Below is a small trained network, with its code and all its weights. Each question gives an input and a target symbol and asks what happens when units are switched off, that is, made to give their printed mean instead of their output.

import numpy as np


def w(rows, s, z=0):
    codes = np.array(rows[::2]) - 128.0
    scale = np.full(codes.shape[1], s)
    scale[-1] = z or s
    return codes * scale


def f(y):
    return np.maximum(y, 0)


def softmax(a):
    e = np.exp(a - a.max(-1, keepdims=True))
    return e / e.sum(-1, keepdims=True)


def log_softmax(a):
    a = a - a.max(-1, keepdims=True)
    return a - np.log(np.exp(a).sum(-1, keepdims=True))


def net(x, mask):
    ids = ['αβγεζηλμπ'.index(c) for c in x.split()]
    T = len(ids)
    res = E[ids] + P[:T]
    q, k, v = (res @ M[0].T for M in (Q, K, V))
    z = softmax(np.where(np.tri(T) > 0, q @ k.T / 4**0.5, -1e9)) @ v
    res = res + np.where(mask[0], z, O[0][:, -1]) @ O[0][:, :-1]
    y = f(res @ A[0][:, :-1].T + A[0][:, -1])
    res = res + np.where(mask[1:13], y, B[0][:, -1]) @ B[0][:, :-1]
    return log_softmax(res[-1] @ U[:, :-1].T + U[:, -1])


Q, K, V, O, A, B = {}, {}, {}, {}, {}, {}
E = w([
[161,117,130],'α',
[222,66,143],'β',
[168,117,124],'γ',
[212,63,132],'ε',
[200,164,228],'ζ',
[149,208,8],'η',
[124,153,149],'λ',
[107,14,184],'μ',
[74,113,182],'π',
],0.017)
P = w([
[253,66,185],'0',
[234,97,178],'1',
[212,91,190],'2',
[200,101,168],'3',
[191,102,151],'4',
[178,104,137],'5',
[165,108,121],'6',
[157,103,106],'7',
[121,102,87],'8',
[136,99,79],'9',
[206,86,98],'10',
],0.006)
Q[0] = w([
[130,8,179],'H1',
[119,53,203],'H1',
[76,92,199],'H1',
[86,119,86],'H1',
],0.012)
K[0] = w([
[27,195,193],'H1',
[2,118,167],'H1',
[44,44,189],'H1',
[189,101,212],'H1',
],0.0098)
V[0] = w([
[124,70,249],'H1',
[1,35,113],'H1',
[200,171,166],'H1',
[209,6,64],'H1',
],0.0084)
O[0] = w([
[255,59,177,254],'H1',
[73,43,227,91],'H1',
[192,162,86,178],'H1',
[64,3,64,160],'H1',
],0.0086,0.0077)
A[0] = w([
[95,38,95,60],'N1',
[94,92,165,45],'N2',
[103,128,99,182],'N3',
[61,162,232,79],'N4',
[173,117,119,200],'N5',
[29,130,111,179],'N6',
[60,158,118,47],'N7',
[184,194,114,47],'N8',
[71,152,212,153],'N9',
[112,252,193,99],'N10',
[95,136,76,163],'N11',
[186,143,97,5],'N12',
],0.013,0.0025)
B[0] = w([
[225,170,90,170],'N1',
[151,219,162,167],'N2',
[110,98,171,137],'N3',
[137,20,71,165],'N4',
[153,145,176,246],'N5',
[216,140,133,133],'N6',
[229,121,126,133],'N7',
[43,213,116,221],'N8',
[189,19,87,164],'N9',
[35,6,121,157],'N10',
[90,50,190,144],'N11',
[5,126,133,222],'N12',
],0.011,0.012)
U = w([
[75,60,41,98],'α',
[172,156,51,1],'β',
[185,150,2,155],'γ',
[217,185,137,171],'ε',
[170,223,57,158],'ζ',
[133,217,210,73],'η',
[177,128,31,77],'λ',
[154,24,151,192],'μ',
[120,151,175,161],'π',
],0.0081,0.0032)

Each question gives the input, a string of symbols that net reads in full, and the target symbol t.
The units are the heads (4 rows each of Q, K, V and O) and the neurons (one row each of A and B). Each row of codes is followed by its name. A weight is (code - 128) times the scale printed after its matrix; where a second scale follows, it is the last column's (O, A, B and U).
mask holds one flag per unit, heads first, then neurons. A switched-off unit (its flag False) gives its mean, the last column of its rows in O or B, instead of its output. The means were averaged over made-up inputs and are rounded, as every weight is.
A unit's drop is (log p(t) with every unit on - log p(t) with that unit switched off) / (log p(t) with every unit on - log p(t) with every unit switched off).
The circuit of an input: a set's keep is (log p(t) with only the set's units on - log p(t) with every unit switched off) / (log p(t) with every unit on - log p(t) with every unit switched off). Starting from the 12 units with the biggest drops (on a tie, the unit counted first), units are removed one at a time, each time the one whose removal leaves the highest keep (on an exact tie, the one counted first), for as long as the keep stays at least 0.8.
units of the circuit, in order: the units of the circuit, biggest drop first
top k neurons: the k neurons with the biggest drops, biggest first
drop when u is switched off: that unit's drop, to one decimal
input π ζ μ μ ε π, target μ: top 3 neurons -> N4, N9, N8
input λ μ η λ β η γ, target α: top 3 neurons -> N11, N5, N2
input ζ ζ β ζ, target η: top 3 neurons -> N8, N12, N5
input ζ π ζ ζ η, target α: units of the circuit, in order -> H1, N11
input β ζ β, target η: units of the circuit, in order -> H1, N12, N5, N8
input γ η α, target α: top neuron -> N11
input ζ ζ ζ α ε η μ π η ζ, target μ: top 2 neurons -> N10, N12
input λ π π π ε ζ η, target α: units of the circuit, in order -> N11, H1
input ζ α λ λ α β η ζ ζ, target α: top 4 neurons -> N10, N2, N5, N1
input β γ ζ λ, target ζ: units of the circuit, in order -> H1, N8
input γ β μ π ζ η μ, target ε: top 2 neurons -> N2, N1
input α ζ ζ λ ζ ζ λ ζ π ζ λ, target ζ: top 2 neurons -> N8, N11
input α π η γ ζ μ, target ε: top 4 neurons -> N1, N2, N12, N10
input α ζ λ ζ α ζ α ζ α, target ζ: top 2 neurons -> N8, N10
input α ζ ζ ζ ζ ζ β ε, target η: drop when N12 is switched off -> 0.4
input π ζ ζ γ α α η π μ η γ, target α: drop when N2 is switched off -> 0.3
input ζ ζ μ ζ μ η μ ζ ε ζ α, target ζ: drop when N10 is switched off -> 0.2
